Below are the code and all the weights of a small trained network. Each question names an input and a class and asks about switching units off, where a switched-off unit gives its printed mean instead of its output.

import numpy as np


def w(rows, s, z=0):
    codes = np.array(rows[::2]) - 128.0
    scale = np.full(codes.shape[1], s)
    scale[-1] = z or s
    return codes * scale


def f(y):
    return y / 2 * (1 + np.tanh(0.7978845608 * (y + 0.044715 * y**3)))


def log_softmax(a):
    a = a - a.max(-1, keepdims=True)
    return a - np.log(np.exp(a).sum(-1, keepdims=True))


def net(x, mask):
    res = np.array(x, float).reshape(1, 8) / 4 @ E
    y = f(res @ A[0][:, :-1].T + A[0][:, -1])
    res = res + np.where(mask, y, B[0][:, -1]) @ B[0][:, :-1]
    return log_softmax(res[-1] @ U[:, :-1].T + U[:, -1])


A, B = {}, {}
E = w([
[209,69,183,178,160],'x0',
[158,90,161,106,113],'x1',
[149,157,52,189,135],'x2',
[183,142,97,166,125],'x3',
[160,132,131,67,161],'x4',
[95,172,151,180,245],'x5',
[225,175,87,131,110],'x6',
[60,104,124,182,93],'x7',
],0.012)
A[0] = w([
[97,108,138,121,96,137],'n1',
[9,77,147,101,93,156],'n2',
[52,66,144,120,128,215],'n3',
[217,86,115,141,131,175],'n4',
[78,149,147,159,209,127],'n5',
[49,187,109,204,193,208],'n6',
[113,165,85,131,114,200],'n7',
[208,115,98,196,106,179],'n8',
[89,133,165,175,104,181],'n9',
[189,133,182,112,118,176],'n10',
[197,97,76,66,184,116],'n11',
[138,217,70,115,79,168],'n12',
[192,136,164,36,162,130],'n13',
[108,25,132,110,88,252],'n14',
[105,160,67,106,52,223],'n15',
[103,193,179,145,183,136],'n16',
[177,126,179,55,164,169],'n17',
[52,95,139,110,121,82],'n18',
[139,129,186,33,176,143],'n19',
[172,147,158,205,99,105],'n20',
[138,132,59,75,135,142],'n21',
[169,156,42,93,83,136],'n22',
],0.012,0.0033)
B[0] = w([
[101,144,162,126,87,163],'n1',
[108,121,219,182,79,248],'n2',
[110,95,248,131,98,218],'n3',
[178,106,73,171,137,204],'n4',
[127,148,181,91,235,210],'n5',
[98,180,184,151,210,247],'n6',
[95,193,115,137,142,170],'n7',
[215,160,40,210,112,214],'n8',
[114,142,178,155,139,174],'n9',
[210,72,61,133,146,184],'n10',
[144,115,106,105,90,187],'n11',
[60,220,40,90,100,203],'n12',
[81,45,74,98,108,202],'n13',
[158,111,168,159,47,218],'n14',
[109,202,142,119,63,207],'n15',
[123,106,136,120,201,195],'n16',
[134,1,58,37,143,197],'n17',
[134,138,195,183,94,192],'n18',
[62,52,126,88,120,204],'n19',
[182,104,83,169,177,176],'n20',
[77,170,106,87,100,169],'n21',
[129,175,38,101,109,204],'n22',
],0.0083,0.014)
U = w([
[99,166,212,103,248,114],'0',
[129,127,228,168,65,219],'1',
[111,233,113,77,96,216],'2',
[142,46,143,47,116,1],'3',
[217,140,108,219,135,85],'4',
],0.012,0.00098)

Each question gives the input, the list of numbers given to net, and the class t.
The units are the neurons (one row each of A and B). Each row of codes is followed by its name. A weight is (code - 128) times the scale printed after its matrix; where a second scale follows, it is the last column's (A, B and U).
mask holds one flag per neuron, in row order. A switched-off neuron (its flag False) gives its mean, the last column of its row in B, instead of its output. The means were averaged over made-up inputs and are rounded, as every weight is.
A unit's drop is (log p(t) with every unit on - log p(t) with that unit switched off) / (log p(t) with every unit on - log p(t) with every unit switched off).
The circuit of an input: a set's keep is (log p(t) with only the set's units on - log p(t) with every unit switched off) / (log p(t) with every unit on - log p(t) with every unit switched off). Starting from the 12 units with the biggest drops (on a tie, the unit counted first), units are removed one at a time, each time the one whose removal leaves the highest keep (on an exact tie, the one counted first), for as long as the keep stays at least 0.8.
units of the circuit, in order: the units of the circuit, biggest drop first
k most important neurons: the k neurons with the biggest drops, biggest first
drop when u is switched off: that unit's drop, to one decimal
input [4,-8,-5,-3,-1,0,-6,-7], class 3: units of the circuit, in order -> [n17]
input [6,3,4,-6,-4,-5,0,3], class 4: units of the circuit, in order -> [n8 n20]
input [-5,5,-3,-3,-8,-5,1,-7], class 2: 4 most important neurons -> [n15 n22 n12 n3]
input [-2,3,5,7,1,-7,8,1], class 2: 4 most important neurons -> [n12 n22 n15 n21]
input [1,0,0,-4,-5,-4,6,0], class 4: 2 most important neurons -> [n8 n19]
input [-1,-7,-4,2,4,2,5,-3], class 3: 3 most important neurons -> [n17 n13 n15]
input [-1,-7,1,8,4,4,2,0], class 2: 2 most important neurons -> [n12 n3]
input [0,-7,6,6,-8,-7,4,1], class 2: 2 most important neurons -> [n12 n15]
input [-4,-7,-7,4,5,1,5,-6], class 3: 3 most important neurons -> [n17 n13 n19]
input [-4,6,-5,8,8,4,2,-6], class 3: drop when n18 is switched off -> 0.0
input [-3,-4,1,-7,8,5,7,-7], class 3: drop when n17 is switched off -> 0.1
input [-8,-1,3,0,4,2,-3,8], class 0: drop when n6 is switched off -> 1.0
